Below are the code and all the weights of a small trained network. Each question names an input and a class and asks about switching units off, where a switched-off unit gives its printed mean instead of its output.

import numpy as np


def w(rows, s, z=0):
    codes = np.array(rows[::2]) - 128.0
    scale = np.full(codes.shape[1], s)
    scale[-1] = z or s
    return codes * scale


def norm(h):
    return h / np.sqrt((h * h).mean(-1, keepdims=True) + 1e-5)


def f(y):
    return y / 2 * (1 + np.tanh(0.7978845608 * (y + 0.044715 * y**3)))


def log_softmax(a):
    a = a - a.max(-1, keepdims=True)
    return a - np.log(np.exp(a).sum(-1, keepdims=True))


def net(x, mask):
    res = np.array(x, float).reshape(1, 5) / 4 @ E
    u = 0
    for l in range(3):
        y = f(norm(res) @ A[l][:, :-1].T + A[l][:, -1])
        res = res + np.where(mask[u : u + 7], y, B[l][:, -1]) @ B[l][:, :-1]
        u += 7
    return log_softmax(norm(res)[-1] @ U[:, :-1].T + U[:, -1])


A, B = {}, {}
E = w([
[127,128,129],'x0',
[203,254,177],'x1',
[219,84,153],'x2',
[124,129,126],'x3',
[178,143,44],'x4',
],0.0045)
A[0] = w([
[188,219,148,249],'L0N1',
[93,95,120,61],'L0N2',
[48,186,98,91],'L0N3',
[174,139,8,110],'L0N4',
[97,171,39,128],'L0N5',
[103,58,113,72],'L0N6',
[182,143,2,2],'L0N7',
],0.0098,0.0031)
B[0] = w([
[80,69,37,254],'L0N1',
[140,102,96,135],'L0N2',
[66,186,105,177],'L0N3',
[116,59,215,200],'L0N4',
[1,168,195,181],'L0N5',
[116,130,36,162],'L0N6',
[124,96,233,178],'L0N7',
],0.0054,0.0051)
A[1] = w([
[157,212,100,253],'L1N1',
[213,79,173,78],'L1N2',
[201,254,157,217],'L1N3',
[133,77,88,139],'L1N4',
[172,91,154,86],'L1N5',
[152,34,71,184],'L1N6',
[57,121,198,137],'L1N7',
],0.0087,0.0018)
B[1] = w([
[58,3,65,155],'L1N1',
[66,214,150,183],'L1N2',
[163,4,101,142],'L1N3',
[199,192,112,181],'L1N4',
[117,166,133,145],'L1N5',
[123,168,126,253],'L1N6',
[156,138,168,226],'L1N7',
],0.0063,0.0038)
A[2] = w([
[190,101,254,176],'L2N1',
[33,61,208,192],'L2N2',
[104,94,93,114],'L2N3',
[109,111,117,89],'L2N4',
[239,124,149,110],'L2N5',
[174,171,131,192],'L2N6',
[105,131,80,252],'L2N7',
],0.0076,0.0024)
B[2] = w([
[192,164,141,178],'L2N1',
[197,149,133,253],'L2N2',
[157,117,141,149],'L2N3',
[154,124,152,130],'L2N4',
[2,155,145,136],'L2N5',
[73,153,78,140],'L2N6',
[198,144,111,195],'L2N7',
],0.0099,0.005)
U = w([
[140,10,37,137],'0',
[137,177,114,253],'1',
[179,168,217,17],'2',
[44,184,137,111],'3',
],0.011,0.0024)

Each question gives the input, the list of numbers given to net, and the class t.
The units are the neurons (one row each of A and B). Each row of codes is followed by its name. A weight is (code - 128) times the scale printed after its matrix; where a second scale follows, it is the last column's (A, B and U).
mask holds one flag per neuron, layer by layer. A switched-off neuron (its flag False) gives its mean, the last column of its row in B, instead of its output. The means were averaged over made-up inputs and are rounded, as every weight is.
A unit's drop is (log p(t) with every unit on - log p(t) with that unit switched off) / (log p(t) with every unit on - log p(t) with every unit switched off).
The circuit of an input: a set's keep is (log p(t) with only the set's units on - log p(t) with every unit switched off) / (log p(t) with every unit on - log p(t) with every unit switched off). Starting from the 12 units with the biggest drops (on a tie, the unit counted first), units are removed one at a time, each time the one whose removal leaves the highest keep (on an exact tie, the one counted first), for as long as the keep stays at least 0.8.
circuit, biggest first: the units of the circuit, biggest drop first
k most important neurons: the k neurons with the biggest drops, biggest first
k most important neurons of layer l: the k neurons of layer l with the biggest drops, biggest first
drop when u is switched off: that unit's drop, to one decimal
input [-5,5,7,3,1], class 3: circuit, biggest first : L2N5; L2N2
input [8,5,-5,-5,2], class 0: most important neuron : L1N1
input [0,-4,-3,-5,1], class 1: 3 most important neurons : L0N1; L1N1; L1N3
input [8,1,-5,-3,8], class 2: circuit, biggest first : L0N4; L0N7
input [-6,1,-8,-5,8], class 2: 3 most important neurons of layer 2 : L2N2; L2N5; L2N6
input [5,7,-6,5,-7], class 0: 2 most important neurons : L0N5; L1N3
input [8,-3,4,-3,6], class 2: 2 most important neurons : L0N4; L0N7
input [4,1,-4,0,6], class 2: 2 most important neurons of layer 0 : L0N4; L0N7
input [-7,-4,-7,5,7], class 2: 3 most important neurons of layer 0 : L0N1; L0N4; L0N7
input [2,-2,-3,8,-3], class 1: 3 most important neurons : L0N4; L0N7; L0N1
input [-5,-3,5,0,-4], class 3: 2 most important neurons of layer 0 : L0N1; L0N4
input [3,4,6,-2,5], class 3: 2 most important neurons : L2N5; L2N2
input [3,2,7,2,-6], class 3: 3 most important neurons of layer 0 : L0N5; L0N4; L0N7
input [-5,-5,5,6,4], class 1: circuit, biggest first : L0N1
input [-5,-4,4,-7,-6], class 1: 2 most important neurons : L0N1; L2N1
input [-7,-1,2,4,6], class 2: drop when L2N4 is switched off : 0.0
input [-2,8,5,-1,6], class 0: drop when L1N1 is switched off : 0.3
input [4,-5,-2,2,8], class 2: drop when L0N7 is switched off : 0.1
